Below is a small trained network, with its code and all its weights. Each question gives an input and a target symbol and asks what happens when units are switched off, that is, made to give their printed mean instead of their output.

import numpy as np


def w(rows, s, z=0):
    codes = np.array(rows[::2]) - 128.0
    scale = np.full(codes.shape[1], s)
    scale[-1] = z or s
    return codes * scale


def f(y):
    return y / 2 * (1 + np.tanh(0.7978845608 * (y + 0.044715 * y**3)))


def softmax(a):
    e = np.exp(a - a.max(-1, keepdims=True))
    return e / e.sum(-1, keepdims=True)


def log_softmax(a):
    a = a - a.max(-1, keepdims=True)
    return a - np.log(np.exp(a).sum(-1, keepdims=True))


def net(x, mask):
    ids = ['ΛΞΩαβγδημτφ'.index(c) for c in x.split()]
    T = len(ids)
    res = E[ids] + P[:T]
    u = 0
    for l in range(2):
        r = res
        for j in range(2):
            rows = slice(2 * j, 2 * j + 2)
            q, k, v = (r @ M[l][rows].T for M in (Q, K, V))
            z = softmax(np.where(np.tri(T) > 0, q @ k.T / 2**0.5, -1e9)) @ v
            o = O[l][rows]
            res = res + np.where(mask[u + j], z, o[:, -1]) @ o[:, :-1]
        u += 2
        y = f(res @ A[l][:, :-1].T + A[l][:, -1])
        res = res + np.where(mask[u : u + 4], y, B[l][:, -1]) @ B[l][:, :-1]
        u += 4
    return log_softmax(res[-1] @ U[:, :-1].T + U[:, -1])


Q, K, V, O, A, B = {}, {}, {}, {}, {}, {}
E = w([
[101,196,193,147,121,94,142,134,116,101,83],'Λ',
[131,130,159,152,106,99,123,153,59,142,180],'Ξ',
[172,153,152,81,145,88,164,182,65,176,111],'Ω',
[174,155,50,58,128,74,124,77,120,151,137],'α',
[129,161,204,127,167,92,146,156,135,159,122],'β',
[138,161,76,80,65,162,82,111,109,105,112],'γ',
[200,134,136,150,126,84,201,75,132,103,197],'δ',
[114,144,86,141,133,56,53,104,130,157,166],'η',
[155,175,62,61,99,81,108,118,178,62,117],'μ',
[178,127,143,141,93,212,104,108,44,130,62],'τ',
[111,77,253,179,89,140,137,195,247,132,110],'φ',
],0.02)
P = w([
[86,237,125,127,76,101,168,101,82,186,94],'0',
[84,222,112,86,23,122,168,141,105,180,127],'1',
[96,187,129,96,63,134,184,127,110,170,159],'2',
[95,125,146,94,93,166,168,135,138,179,146],'3',
[95,148,142,118,95,156,158,111,128,113,141],'4',
[155,159,121,115,102,149,165,103,139,109,117],'5',
[190,129,169,152,147,155,139,140,107,166,155],'6',
[161,129,141,184,127,145,130,104,123,89,174],'7',
[147,152,122,220,110,163,56,97,150,10,164],'8',
[171,121,126,171,178,173,122,95,118,92,176],'9',
[255,124,122,186,143,147,187,56,129,68,133],'10',
],0.0085)
Q[0] = w([
[75,140,73,129,195,108,67,1,126,171,177],'L0H0',
[128,55,31,68,151,142,238,208,70,144,74],'L0H0',
[50,3,74,153,163,86,117,192,177,213,141],'L0H1',
[51,41,100,135,175,173,146,109,145,155,54],'L0H1',
],0.0059)
K[0] = w([
[97,162,117,157,105,47,117,126,149,160,197],'L0H0',
[22,93,138,191,66,125,254,172,147,80,89],'L0H0',
[120,184,167,83,40,125,168,105,97,171,100],'L0H1',
[103,196,106,62,33,91,155,114,150,222,164],'L0H1',
],0.0067)
V[0] = w([
[172,109,98,147,142,128,2,14,160,184,84],'L0H0',
[107,113,70,56,91,94,138,207,77,169,185],'L0H0',
[115,150,125,166,3,142,125,34,102,95,70],'L0H1',
[77,89,128,193,41,98,26,135,221,213,80],'L0H1',
],0.007)
O[0] = w([
[210,87,76,32,149,126,180,76,104,150,218,144],'L0H0',
[206,135,146,151,158,107,100,213,109,180,59,147],'L0H0',
[193,102,182,32,28,64,159,136,64,140,95,254],'L0H1',
[138,219,141,111,208,122,188,254,46,105,241,86],'L0H1',
],0.0076,0.0081)
A[0] = w([
[84,147,224,152,41,92,149,123,37,56,143,45],'L0N0',
[146,177,214,168,54,63,138,84,118,217,221,236],'L0N1',
[57,3,164,114,77,158,136,183,227,121,143,3],'L0N2',
[176,126,106,141,114,125,124,156,177,223,183,202],'L0N3',
],0.0052,0.0042)
B[0] = w([
[201,112,124,114,116,122,174,139,187,215,148,194],'L0N0',
[121,191,84,50,106,244,143,75,181,82,9,255],'L0N1',
[192,219,111,130,90,163,99,133,76,166,254,124],'L0N2',
[107,195,113,198,11,68,194,84,58,14,166,149],'L0N3',
],0.0081,0.0084)
Q[1] = w([
[87,43,99,188,155,127,94,195,156,213,210],'L1H0',
[101,180,157,72,128,141,30,129,100,56,130],'L1H0',
[4,145,165,172,134,86,64,121,161,102,240],'L1H1',
[88,27,101,153,186,220,74,161,200,178,255],'L1H1',
],0.0053)
K[1] = w([
[34,162,138,91,102,116,167,142,122,162,89],'L1H0',
[181,125,113,255,129,164,148,112,126,146,125],'L1H0',
[96,165,61,98,57,78,130,180,131,165,137],'L1H1',
[100,125,185,189,76,207,173,125,94,184,98],'L1H1',
],0.0076)
V[1] = w([
[108,131,82,49,129,142,1,171,92,101,124],'L1H0',
[188,122,175,199,117,144,146,152,43,199,103],'L1H0',
[131,129,73,166,103,120,151,75,79,154,157],'L1H1',
[104,153,93,137,114,109,164,112,195,88,135],'L1H1',
],0.0079)
O[1] = w([
[232,144,111,45,201,119,74,147,191,38,126,142],'L1H0',
[103,61,132,97,89,80,200,186,130,91,102,254],'L1H0',
[143,150,213,132,137,2,106,74,122,102,145,136],'L1H1',
[85,130,186,143,132,195,154,88,202,136,94,176],'L1H1',
],0.01,0.0068)
A[1] = w([
[39,85,190,110,229,149,88,132,166,52,226,1],'L1N0',
[217,149,73,190,131,205,158,105,142,149,89,139],'L1N1',
[156,45,129,138,156,113,158,119,119,143,51,47],'L1N2',
[131,108,2,174,141,142,158,167,64,244,71,213],'L1N3',
],0.0059,0.0025)
B[1] = w([
[105,111,196,80,195,155,100,122,131,123,2,123],'L1N0',
[92,143,100,43,148,86,37,197,158,49,125,254],'L1N1',
[128,154,158,148,82,69,80,113,200,123,92,241],'L1N2',
[40,141,120,159,120,128,103,195,181,102,172,182],'L1N3',
],0.0087,0.0054)
U = w([
[66,182,153,53,98,98,106,137,144,164,148,181],'Λ',
[126,125,122,142,116,114,113,153,146,134,128,252],'Ξ',
[142,105,121,193,119,80,91,177,150,84,103,73],'Ω',
[156,138,222,126,145,72,77,99,89,141,162,91],'α',
[117,134,33,127,177,174,77,134,187,167,109,203],'β',
[111,58,159,67,125,122,144,128,96,76,82,24],'γ',
[110,110,139,171,115,165,80,53,130,253,115,81],'δ',
[99,192,203,109,138,127,167,155,95,120,250,162],'η',
[187,125,101,89,157,198,79,137,156,203,113,78],'μ',
[163,61,111,102,107,98,206,102,157,192,144,28],'τ',
[51,171,122,123,179,131,158,152,84,149,163,143],'φ',
],0.006,0.0044)

Each question gives the input, a string of symbols that net reads in full, and the target symbol t.
The units are the heads (2 rows each of Q, K, V and O) and the neurons (one row each of A and B). Each row of codes is followed by its name. A weight is (code - 128) times the scale printed after its matrix; where a second scale follows, it is the last column's (O, A, B and U).
mask holds one flag per unit, layer by layer, with each layer's heads first. A switched-off unit (its flag False) gives its mean, the last column of its rows in O or B, instead of its output. The means were averaged over made-up inputs and are rounded, as every weight is.
A unit's drop is (log p(t) with every unit on - log p(t) with that unit switched off) / (log p(t) with every unit on - log p(t) with every unit switched off).
The circuit of an input: a set's keep is (log p(t) with only the set's units on - log p(t) with every unit switched off) / (log p(t) with every unit on - log p(t) with every unit switched off). Starting from all 12 units, units are removed one at a time, each time the one whose removal leaves the highest keep (on an exact tie, the one counted first), for as long as the keep stays at least 0.8.
circuit, biggest first: the units of the circuit, biggest drop first
most important unit: the unit with the biggest drop
k most important neurons: the k neurons with the biggest drops, biggest first
which heads matter: for each layer, one digit per head in row order, 1 if its drop is at least 0.15 and else 0, layers parted by /
input φ Λ β Ω, target φ: which heads matter	01 / 10
input μ Λ φ φ η μ μ, target η: most important unit	L0H1
input τ τ τ γ Ξ, target τ: 3 most important neurons	(L0N0; L1N1; L1N3)
input τ η τ τ τ τ γ φ Ω, target η: circuit, biggest first	(L0H1; L0H0)
input δ Ω Ξ, target δ: circuit, biggest first	(L1H0; L0H1)
input τ γ β, target γ: 2 most important neurons	(L0N1; L0N3)
input δ Λ α, target δ: circuit, biggest first	(L1H0; L0H1)
input μ γ Λ, target μ: which heads matter	00 / 10
input γ μ Λ Ξ μ μ γ, target β: circuit, biggest first	(L1H0; L1H1)
input μ Ξ τ Λ τ Ξ φ Λ φ, target η: circuit, biggest first	(L0N2; L0H0)
input η γ τ γ μ τ γ η, target γ: circuit, biggest first	(L0N1; L0H1; L0N0; L1H0)
input η φ Ω Ξ, target η: which heads matter	01 / 01
input τ μ β δ τ δ τ δ Ω δ, target δ: circuit, biggest first	(L1H0; L0H1)
input Ω μ δ τ τ η Ξ α α γ η, target α: circuit, biggest first	(L1H1; L0N3; L0H0)
input τ τ γ β μ γ Λ δ μ δ φ, target Λ: most important unit	L1N1
input Λ η φ δ, target η: 2 most important neurons	(L0N3; L1N2)
input τ β φ, target η: 2 most important neurons	(L0N2; L0N3)
input Λ δ η φ α, target η: which heads matter	01 / 00
input Λ γ τ Ξ Ξ Ξ φ Ξ γ β μ, target β: which heads matter	01 / 11
input Ω τ Λ γ φ Ω, target η: circuit, biggest first	(L0H1)
input μ β τ τ μ μ μ μ μ η α, target β: which heads matter	00 / 10
